Here is a tiny trained network, its code and every weight. The questions are about switching its units off for an input and a class, where a switched-off unit gives its printed mean instead of its output.

import numpy as np


def w(rows, s, z=0):
    codes = np.array(rows[::2]) - 128.0
    scale = np.full(codes.shape[1], s)
    scale[-1] = z or s
    return codes * scale


def f(y):
    return np.maximum(y, 0)


def log_softmax(a):
    a = a - a.max(-1, keepdims=True)
    return a - np.log(np.exp(a).sum(-1, keepdims=True))


def net(x, mask):
    res = np.array(x, float).reshape(1, 8) / 4 @ E
    y = f(res @ A[0][:, :-1].T + A[0][:, -1])
    res = res + np.where(mask, y, B[0][:, -1]) @ B[0][:, :-1]
    return log_softmax(res[-1] @ U[:, :-1].T + U[:, -1])


A, B = {}, {}
E = w([
[119,80,135,210,81],'x0',
[194,225,89,161,154],'x1',
[120,113,97,106,75],'x2',
[148,83,119,154,190],'x3',
[216,91,42,132,154],'x4',
[245,95,207,104,68],'x5',
[122,168,117,167,55],'x6',
[165,135,59,94,72],'x7',
],0.011)
A[0] = w([
[153,45,72,142,114,203],'n1',
[64,126,173,204,83,199],'n2',
[141,164,99,122,68,255],'n3',
[116,251,81,142,113,151],'n4',
[128,160,64,68,171,195],'n5',
[149,115,182,29,117,170],'n6',
[77,141,141,139,225,243],'n7',
[170,156,254,86,52,182],'n8',
[97,142,125,73,208,151],'n9',
],0.0096,0.0046)
B[0] = w([
[161,58,91,202,69,218],'n1',
[38,159,193,210,137,210],'n2',
[153,191,129,144,33,208],'n3',
[112,254,94,104,149,208],'n4',
[105,119,41,66,102,202],'n5',
[168,78,179,11,122,205],'n6',
[92,122,104,116,237,223],'n7',
[182,186,231,118,92,244],'n8',
[77,33,102,87,206,193],'n9',
],0.0083,0.012)
U = w([
[255,72,74,189,128,160],'0',
[147,189,154,140,157,223],'1',
[135,215,21,91,90,142],'2',
[100,66,59,80,191,96],'3',
[91,168,167,202,208,102],'4',
[202,196,169,142,99,3],'5',
[68,95,122,176,44,161],'6',
[172,100,217,39,101,129],'7',
],0.011,0.0057)

Each question gives the input, the list of numbers given to net, and the class t.
The units are the neurons (one row each of A and B). Each row of codes is followed by its name. A weight is (code - 128) times the scale printed after its matrix; where a second scale follows, it is the last column's (A, B and U).
mask holds one flag per neuron, in row order. A switched-off neuron (its flag False) gives its mean, the last column of its row in B, instead of its output. The means were averaged over made-up inputs and are rounded, as every weight is.
A unit's drop is (log p(t) with every unit on - log p(t) with that unit switched off) / (log p(t) with every unit on - log p(t) with every unit switched off).
The circuit of an input: a set's keep is (log p(t) with only the set's units on - log p(t) with every unit switched off) / (log p(t) with every unit on - log p(t) with every unit switched off). Starting from all 9 units, units are removed one at a time, each time the one whose removal leaves the highest keep (on an exact tie, the one counted first), for as long as the keep stays at least 0.8.
circuit, biggest first: the units of the circuit, biggest drop first
unit that matters most: the unit with the biggest drop
top k neurons: the k neurons with the biggest drops, biggest first
drop when u is switched off: that unit's drop, to one decimal
input [8,4,-2,-4,-5,4,5,-8], class 4: circuit, biggest first	[n2]
input [0,-1,1,-5,-2,1,8,-7], class 5: top 4 neurons	[n8 n7 n9 n3]
input [2,-5,-5,1,2,2,4,4], class 0: circuit, biggest first	[n1 n4]
input [-2,-2,-4,6,2,-4,5,2], class 3: circuit, biggest first	[n8 n3]
input [-8,-8,-2,5,-6,-3,8,1], class 4: circuit, biggest first	[n2 n7]
input [-2,8,1,0,4,-1,4,-8], class 2: circuit, biggest first	[n4 n8]
input [1,-3,6,-2,-8,-3,-8,-3], class 4: top 2 neurons	[n2 n5]
input [1,-4,-3,-3,-4,-4,-2,0], class 4: top 2 neurons	[n2 n5]
input [-2,-6,6,7,5,3,-4,-5], class 0: top 2 neurons	[n1 n5]
input [5,-5,2,5,-3,-7,1,1], class 4: top 2 neurons	[n2 n7]
input [-1,5,7,0,0,-1,-4,-7], class 3: top 2 neurons	[n8 n2]
input [-4,-7,-8,-1,-5,-2,-6,-1], class 3: drop when n9 is switched off	0.1
input [4,1,6,1,8,-5,0,0], class 0: drop when n2 is switched off	0.1
input [-3,-5,0,8,-8,-8,-7,-5], class 3: drop when n9 is switched off	0.7
input [7,5,1,-1,-3,-2,5,-2], class 4: drop when n7 is switched off	-0.1
input [-8,8,6,3,1,-6,-7,-5], class 3: unit that matters most	n9
